Each row of numbers belongs to one of the things below and depends on some of the facts about them. Some rows are named. Which thing is each other row?

Known rows:
datilil: [-30  49  57  45 -61 -35 -46  37 -17   6  64 -36  31  33 -53 -14 -39   5
  -2 -34 -35  19  -1 -70   8   3 -12]
plalil: [  7   3  -1 -51   5 -11  -5 -20 -17   6  -9  -7 -33  42   4  33  34   6
  12  31  24  20   5  -3  34  13  16]
pledrok: [ -2 -56 -35 -62  32  11   2 -11  20  14 -46   3 -24 -32 -14  36  45 -11
 -39  -6 -28 -20 -30  20  65   5 -29]
daku: [  1 -56 -10 -51  10   5  -6  10  49 -15 -54  -9 -33 -30 -50  20  45   2
 -25 -37 -49  -9 -27  16  54  -1 -54]
plubogru: [-34 -50 -14 -26 -45 -35 -53  33  24 -10 -39 -30  -6   8 -57  41  48  15
 -36 -45 -58 -55 -22 -33  61  20 -49]
buskos: [-34 -47 -22  46 -65 -26 -31  56 -16 -13 -13 -28  32  36 -50  12  36  28
  -6 -12 -54   7  -1 -43  64  24  11]
skili: [-54  59  78  -8  59 -43  59  58  95 -20 -12  63 -54  73 -60  60 -75  33
 -47  79 -48 -83 -36 -64 -60  39  40]
batrur: [-24  39  18  48 -63 -24 -24  27 -18  36  66 -37  36  30 -51  -2 -30   4
 -28  18  -3  20   0 -73  35   5  10]
pluke: [ 46 -54 -33 -65  43  52  58 -48  24  -2 -56  28 -46 -46  50  -6  48 -14
   3 -38  16   3   3  42 -17 -11 -24]
sketon: [ 50 -18 -28 -38  49   6 -16 -37 -16 -51  -9  28 -28 -24  62  -3  -4 -37
  35 -29  -1  11  59  41 -61 -25  13]
fuplum: [  2 -57 -33 -52  29   5  -8 -11  24   2 -48   3 -19 -34 -17  32  45   0
 -41 -23 -41 -32 -27  25  63  10 -34]
binan: [  9 -49 -41 -55  39  -5 -28 -13  14 -21 -32  15 -10 -34  12  34  39 -20
 -39 -23 -46 -42 -21  33  60   7 -24]
granak: [ -7 -54 -20 -62  -4  -1 -27  49   9 -47 -46  22 -15 -10 -17  14  48  -5
 -25 -39 -58  10 -12  13  61   8 -47]
skele: [-37  36  -4  49 -71 -21   2  61 -25   2  64 -23  55  34 -40 -27  13  14
 -29  11 -35  25  10 -68  53  18  20]
grevi: [-32  42  44  42 -25  30  44  20  18  52  -7 -30  10  37 -12 -35 -14  30
  50  39  60  22 -18 -44 -54 -21  26]
bradan: [ -3 -56 -42 -41 -18  31   0  51 -10 -47 -27  23  33 -36  28  -1  48   9
 -34 -33 -56   7  10  33  57  19   7]
klotrim: [  9  50  20  42 -33  -1  39 -10 -16  27  54 -11  11 -17  -9 -20 -40 -17
 -10  17  33  29   6 -35 -39   0   4]
givos: [  7   7   4 -15  13 -24 -32 -16 -18 -25  -4   0 -27  25   7  32   5  14
  22 -22 -16  -6  21  27  -2  12  -5]
klevusta: [ 55 -42 -38 -50  48  56  33 -48  -5 -39   0  18 -28 -39  60  -9  27 -52
  34   7  44  28  61  44 -55 -49  41]
tevostik: [-44  61  29  31  -4 -21 -14   3 -20  38  59  -9  -1  51  43  -7 -34  31
  49  20  51  -2  13  -6 -36 -22  15]

How the things are related:
κ: is directly part of; α: belongs to class; χ: comes just before; θ: is of sort; λ: points at
fliflol κ riskan; mostok κ trozem; tretrel κ skele; nistu κ tretrel; gesa κ kasek; trinul κ tragres; skomer κ sobe; mogil κ nisen; bodrin κ ruklo; tevostik κ fuska
stokuru κ nisen; skoluk κ tragres; robra κ grugitan; mefem κ skozas; tida κ grugitan; fitra κ stibru; luklobran κ pletu; legrok κ tretrel; bradan κ tretrel; bradom κ kasek
tiflekil κ flegrir; saduk κ batrur; kodru κ pletu; tiklam κ sobe; pekun κ pletu; pliga κ stibru; klekim κ plale; zagribrom κ serek; raro κ sobe; zatrir κ tragres
grevur κ sobe; skili κ batrur; nugritran κ batrur; buskos κ stoduvil; dredin κ tretrel; fipo κ luplel; rebabar κ fotos; klogran κ fotos; tonon κ serek; plustel κ serek
zitim κ brirogrul; flustom κ punazan; plifi κ tretrel; tripor κ batrur; skozas κ klotrim; plubru κ kidre; druta κ ruklo; simis κ flegrir; bugan κ datilil; klevusta κ riskan
pemim κ plitres; pligridrok κ kasek; serek κ fotos; plabibre κ stibru; replo κ dobrek; brorom κ plostin; fuplum κ brirogrul; plubogru κ ruklo; ruklo κ fidi; binan κ brane
bigruklos κ grugitan; pluke κ batrur; klostas κ skozas; datilil κ sobe; grostugram κ plale; plalil κ datilil; mepir κ brirogrul; vudan κ tragres; pledrok κ stokuru; losa κ gralus
pluflil κ sobe; nere κ kasek; brekoplor κ trozem; plotrur κ fuska; fevir κ nisen; troflobrul κ mogil; subugen κ tretrel; pleklol κ tragres; mider κ ruklo; bruflom κ klotrim
sezu κ flegrir; skoples κ gralus; vokli κ batrur; griva κ trozem; sozuk κ skele; badrun κ plitres; skabis κ tretrel; grigru κ flegrir; sketon κ tragres; grolem κ klotrim
drokelun κ sobe; zestel κ grugitan; genun κ skele; dreta κ skozas; petrota κ dobrek; kletur κ pletu; plorar κ stibru; pavabal κ tretrel; punazan κ trozem; plitres κ flegrir
granak κ skele; kekleki κ batrur; stefon κ grugitan; plosibruk κ skozas; nobradres κ grugitan; tokle κ luplel; dobrek κ trozem; raples κ kasek; fluro κ tretrel; stoduvil κ skele
kastibren κ fidi; bretrus κ kasek; fuska κ fotos; stibru κ luplel; skovon κ trozem; skoson κ fuska; tefam κ brirogrul; brufli κ punazan; plupe κ ruklo; plifes κ fuska
mebubon κ gralus; ridros κ klotrim; daku κ nisen; plibal κ fidi; kledror κ trozem; kludrer κ fotos; dunik κ serek; vekomi κ pletu; lapos κ plitres; robrim κ stibru
vikimu κ fidi; grevi κ punazan; bafliska κ luplel; defil κ skele; mipum κ skozas; skepes κ plitres; niragus κ trozem; trebosko κ plale; bastum κ riskan; luvos κ batrur
rogre κ stokuru; plaklabor κ brane; reka κ serek; givos κ trozem; riskan κ grugitan; brelaso κ plitres; zise κ punazan; dretok κ batrur; pletu κ flegrir; baskor κ nobradres
statek κ fuska; tiva κ serek; brokesi κ stibru; vumas κ tretrel; mani κ sobe; brane κ kidre; dadril κ stibru; getol κ plitres; gruzun κ dobrek; nobi κ ruklo
fliflol α 970; mostok α 830; nistu α 970; gesa α 174; trinul α 830; skomer α 987; bodrin α 196; tevostik α 931; robra α 936; mefem α 970
tida α 971; fitra α 175; luklobran α 971; legrok α 987; bradan α 971; bradom α 971; tiflekil α 970; saduk α 971; kodru α 970; tiklam α 67
pekun α 715; zagribrom α 971; raro α 175; zatrir α 372; skili α 830; nugritran α 175; buskos α 175; dredin α 44; fipo α 715; rebabar α 372
klogran α 44; tonon α 175; zitim α 971; flustom α 174; plifi α 996; plubru α 971; simis α 372; bugan α 175; klevusta α 936; pemim α 175
plabibre α 996; replo α 372; brorom α 175; fuplum α 174; binan α 987; bigruklos α 175; pluke α 444; klostas α 372; grostugram α 175; plalil α 44
mepir α 175; vudan α 44; pluflil α 174; nere α 196; brekoplor α 715; plotrur α 175; fevir α 372; troflobrul α 971; pleklol α 971; mider α 175
bruflom α 971; vokli α 362; griva α 362; sozuk α 175; skabis α 175; grigru α 936; sketon α 936; grolem α 936; drokelun α 44; zestel α 444
genun α 971; dreta α 175; petrota α 44; kletur α 67; plorar α 971; pavabal α 931; granak α 970; kekleki α 492; stefon α 931; plosibruk α 67
tokle α 444; fluro α 936; kastibren α 372; skovon α 175; skoson α 44; brufli α 936; plupe α 67; plifes α 971; ridros α 715; daku α 196
plibal α 971; kledror α 44; kludrer α 971; dunik α 715; vekomi α 196; lapos α 44; robrim α 830; vikimu α 44; grevi α 830; bafliska α 971
defil α 372; mipum α 971; skepes α 174; niragus α 372; trebosko α 971; bastum α 174; rogre α 936; reka α 372; givos α 492; zise α 44
dretok α 44; baskor α 971; vumas α 830; mani α 971; dadril α 936; getol α 971; gruzun α 174; tretrel χ stoduvil; nistu χ fluro; gesa χ raples
trinul χ skoluk; skomer χ datilil; mogil χ stokuru; bodrin χ plupe; tevostik χ statek; stokuru χ daku; skoluk χ sketon; robra χ tida; mefem χ dreta; tida χ bigruklos
fitra χ brokesi; legrok χ subugen; bradan χ vumas; bradom χ bretrus; saduk χ pluke; kodru χ kletur; tiklam χ mani; pekun χ kodru; pliga χ plabibre; klekim χ trebosko
raro χ drokelun; zatrir χ vudan; grevur χ skomer; skili χ dretok; fipo χ bafliska; rebabar χ serek; klogran χ rebabar; tonon χ reka; plustel χ tiva; zitim χ mepir
flustom χ grevi; plifi χ legrok; tripor χ kekleki; skozas χ bruflom; plubru χ brane; druta χ bodrin; simis χ plitres; bugan χ plalil; klevusta χ bastum; pemim χ getol
pligridrok χ gesa; plabibre χ plorar; replo χ petrota; fuplum χ zitim; plubogru χ nobi; ruklo χ kastibren; bigruklos χ nobradres; pluke χ tripor; datilil χ pluflil; vudan χ trinul
pledrok χ rogre; brekoplor χ kledror; plotrur χ tevostik; fevir χ mogil; subugen χ nistu; mider χ druta; bruflom χ ridros; sezu χ tiflekil; skoples χ losa; vokli χ saduk
griva χ mostok; sozuk χ defil; badrun χ lapos; skabis χ plifi; grigru χ sezu; sketon χ pleklol; drokelun χ grevur; dreta χ plosibruk; petrota χ gruzun; kletur χ vekomi
plorar χ dadril; pavabal χ bradan; punazan χ givos; plitres χ grigru; granak χ genun; kekleki χ skili; stefon χ robra; plosibruk χ klostas; nobradres χ zestel; tokle χ fipo
dobrek χ brekoplor; raples χ nere; fluro χ dredin; stoduvil χ sozuk; bretrus χ pligridrok; fuska χ kludrer; stibru χ tokle; skovon χ niragus; skoson χ plotrur; tefam χ fuplum
plupe χ plubogru; plifes χ skoson; mebubon χ skoples; ridros χ grolem; plibal χ vikimu; kledror χ punazan; kludrer χ klogran; dunik χ tonon; vekomi χ luklobran; lapos χ brelaso
robrim χ fitra; vikimu χ ruklo; grevi χ zise; defil χ granak; mipum χ mefem; niragus χ griva; trebosko χ grostugram; bastum χ fliflol; luvos χ nugritran; plaklabor χ binan
reka χ plustel; givos χ skovon; riskan χ stefon; brelaso χ pemim; zise χ brufli; dretok χ luvos; pletu χ simis; tiva χ zagribrom; vumas χ skabis; mani χ raro
dadril χ robrim; getol χ skepes; fliflol θ 350; mostok θ 350; nistu θ 350; gesa θ 350; trinul θ 822; skomer θ 350; bodrin θ 917; tevostik θ 822
skoluk θ 822; robra θ 350; mefem θ 917; tida θ 917; fitra θ 822; luklobran θ 350; legrok θ 822; bradan θ 350; bradom θ 917; tiflekil θ 917
saduk θ 822; kodru θ 350; tiklam θ 917; pekun θ 350; pliga θ 917; klekim θ 917; zagribrom θ 350; raro θ 350; zatrir θ 917; skili θ 822
nugritran θ 917; buskos θ 917; dredin θ 350; fipo θ 917; rebabar θ 350; klogran θ 822; tonon θ 350; plustel θ 350; zitim θ 917; flustom θ 350
plifi θ 917; tripor θ 822; plubru θ 917; druta θ 822; simis θ 350; bugan θ 917; klevusta θ 917; pemim θ 822; pligridrok θ 350; plabibre θ 917
replo θ 917; brorom θ 350; fuplum θ 350; plubogru θ 350; binan θ 350; bigruklos θ 350; pluke θ 350; klostas θ 917; grostugram θ 350; plalil θ 917
mepir θ 350; vudan θ 822; pledrok θ 350; pluflil θ 350; nere θ 822; brekoplor θ 917; plotrur θ 822; fevir θ 350; troflobrul θ 822; subugen θ 917
pleklol θ 822; mider θ 917; bruflom θ 822; vokli θ 822; griva θ 822; sozuk θ 350; badrun θ 917; skabis θ 350; grigru θ 350; sketon θ 917
grolem θ 822; drokelun θ 917; zestel θ 822; genun θ 822; dreta θ 822; petrota θ 917; kletur θ 917; plorar θ 917; pavabal θ 917; granak θ 350
kekleki θ 822; stefon θ 822; plosibruk θ 822; tokle θ 917; fluro θ 350; kastibren θ 350; bretrus θ 350; skovon θ 917; skoson θ 822; tefam θ 350
brufli θ 917; plupe θ 917; plifes θ 350; mebubon θ 917; ridros θ 822; daku θ 350; plibal θ 350; kledror θ 917; kludrer θ 822; dunik θ 917
vekomi θ 350; lapos θ 822; robrim θ 350; vikimu θ 350; grevi θ 822; bafliska θ 822; defil θ 822; mipum θ 917; skepes θ 822; niragus θ 917
trebosko θ 350; bastum θ 917; rogre θ 350; plaklabor θ 350; reka θ 350; givos θ 917; brelaso θ 822; zise θ 822; dretok θ 917; baskor θ 822
statek θ 917; tiva θ 822; brokesi θ 917; vumas θ 350; mani θ 917; dadril θ 350; getol θ 822; gruzun θ 917; nobi θ 917; trinul λ losa
robra λ datilil; bradan λ fuska; zatrir λ luplel; skili λ skozas; tonon λ fliflol; klevusta λ fidi; pemim λ brane; plabibre λ serek; replo λ serek; pluke λ bugan
vudan λ buskos; pluflil λ fipo; fevir λ plale; subugen λ dreta; griva λ dreta; sketon λ batrur; drokelun λ fidi; zestel λ dreta; kletur λ skele; kekleki λ plubogru
stefon λ skozas; plosibruk λ losa; tokle λ petrota; skoson λ brirogrul; mebubon λ bugan; ridros λ kasek; bafliska λ bradan; mipum λ punazan; plaklabor λ luvos; dadril λ skili
gruzun λ klogran

Rows to name:
No name comes twice in this set of rows, the named rows included.
[-32  66  82 -56  53 -36  66   7  82 -11  34  68 -52  77 -61  57 -72  35
 -48  74  27 -85 -39  -4 -60  37  45]  stefon
[-15 -53  -1 -60 -34 -14 -37  67 -11 -54 -47  32 -11  -6  -9  -7  48   9
  -4 -47 -58  10  -4  15  51  18 -59]  nistu
[-30 -10  -6 -12 -48 -36 -52   7 -14  17  22 -36  -9  68 -49  46  37  22
 -10  33 -11  -1  -4 -63  59  16  18]  petrota
[-19  25 -38 -41 -35   1  46  46 -26 -13  10  33   2  29  43  23  43  24
   7  48  -7  16  20  24  55  34  29]  pavabal
[ 29 -50 -38 -71  46  47  52 -42  13  13 -49  38 -46 -46  39  18  44 -26
 -29 -13  13   5 -15  44  42  -7 -28]  plaklabor
[-15 -51 -29 -41 -32  10  31  58 -10 -39 -46  32   7 -38 -15   5  54  24
 -29 -40 -62   7 -18  27  60  32 -36]  skabis
[ 30 -36  12 -63  35  -5   5 -26   0 -39 -54  37 -49 -51  37  -1  40 -10
  16 -46 -50 -21  -7  47 -26  11 -67]  pluflil
[  0 -46 -26 -41  -8 -27 -56  63 -20 -51 -26  51  10 -17  33  -6  54  -7
 -15 -49 -61 -21  20  39  46  15 -53]  fluro
[  6 -43 -24 -48  24 -28 -50   0   5 -41 -36  22 -19 -27  12  30  39 -22
 -32 -46 -54 -52 -12  39  51   7 -54]  skomer
[ 29  23  24  26  27  64  57 -26  23  -2 -18  -2 -17 -27  56 -51   2  21
  66 -23  60  32  46  31 -64 -53  34]  plosibruk
[-16 -39 -33  41 -35 -31 -53  11  -8 -16  29 -35  26  48 -44  39   9  23
 -19  -3 -39 -22  10 -37  56   8  21]  fipo
[ 48 -58 -43 -69  50  30 -13 -34  27 -48 -39  40 -32 -47  56  12  44 -71
 -27 -38 -35  -4  10  39   6 -30 -22]  robra
[ 27 -27 -30  -2  43 -20 -47 -23  -9 -49  19  -7  -2  23  17  22 -17 -10
   5 -15 -31  -3  36  19 -17 -21  12]  brufli
[  4 -28 -27  12 -24  -7  -1  56 -25 -49 -10  24  21  15  25 -13  38  25
  23 -27 -56  24  37  25  14  25  18]  plifi

The same things again, as new rows of numbers:
Named rows:
simis: [ 14   7   9   4  -5  11  15 -19  -5  -5  12  22 -15]
bodrin: [  2  17  16   1   3  22  12   0   4 -14  -7  13  -8]
petrota: [  3  16   4   0   4  11   9  19   6 -22  -5  10 -11]
replo: [-36  -8  -4   0   4 -16  -9   7  10 -14  -4  42  17]
skele: [ 23  -7  -6 -12 -10  22   0   2   5 -12 -10  14  -3]
granak: [ 18   4   6  -7 -15  28  -4   7  -5   1  13   8 -13]
givos: [  2  11   7  -7   3  21   3  11   3 -17  -6  -4 -16]
kekleki: [-38 -10 -20   2  15  -4 -14  16   1 -10 -10  12   6]
skili: [-44 -67   7   7  33 -12 -21  20  -8 -13   0  17  53]
vokli: [  5  14   1  10   3  19  17   9   6 -24 -23   4  -2]
skabis: [ 24   3  13 -12 -31  31 -14 -10  -1   9   2  12   9]
plifi: [ 10  24   6  -9  -1  40   1   8 -12  13  -7  11  16]
buskos: [  7   4   8  -6 -15  26  -3 -10   5  -1 -13   1  18]
robra: [-16 -10  -2  -1  -3 -10 -23  -4   3  -1  14  43   2]
nere: [ -7   7   5  -5  15  33  11   1   2 -12 -21   2  -7]
plotrur: [  3   5   9  23  12  37  -5 -23  15 -28 -29  -1   3]
brekoplor: [ 11  13  15  -3   1  15   5  -2  10 -20 -16  10  -1]
robrim: [ 24  -1  15 -11  -4  14 -16 -10   4 -11   3   7 -15]
pekun: [ 25  10   7  10  -4   1  13 -28 -12  -9  11  14  -9]
fliflol: [ 17   2   8  -4  -9  16  -3   3   2 -13  11  16 -20]

Which thing is each row?
No name comes twice in this set of rows, the named rows included.
[-33   1  -3   5   1  -7  -6  -1   8 -10  -3  37  13]  zatrir
[  5  -2  18 -16   9  30 -14 -18   2  -6 -15 -11 -10]  nugritran
[-22 -23 -15   2 -26  -6 -34  10  -4  12  20  39  33]  bradan
[ 14   9  15   3  -7  14   4 -14  12 -21 -21   6   5]  mider
[-41  59 -65 -23 -30 -11 -71 -26   9  31 -29  16 -13]  subugen
[  4  18 -10  17  14   7  32   1 -17 -11 -10  -6  -7]  lapos
[  2   7   0  19   3  29   3  -7  13 -29 -21  -4  -3]  kludrer
[ 24   1  12  -6 -22  26  -9 -16   1  -1  -1  16   3]  sozuk
[-35  -5 -15   0  14 -11 -19  21  -2  -9  10  24   9]  drokelun
[-54  56 -65 -24   6 -19 -57 -20  17  11 -42  16 -34]  griva
[ 19   9   0   8  -5   2  16 -14 -13  -7  19   6 -19]  kodru
[ 20  -7  17 -24   6  21 -21  -9   0  -5   4  -3 -22]  mostok
[ 15   8   9   1   3  11  18 -22 -15   1  16  10 -18]  vekomi
[ 29   4   5  -4 -32  26 -14  -2  -3   7   3   6   5]  vumas
[ -2  16  10   3  26  26  26 -31 -18   3 -21   6   0]  skepes

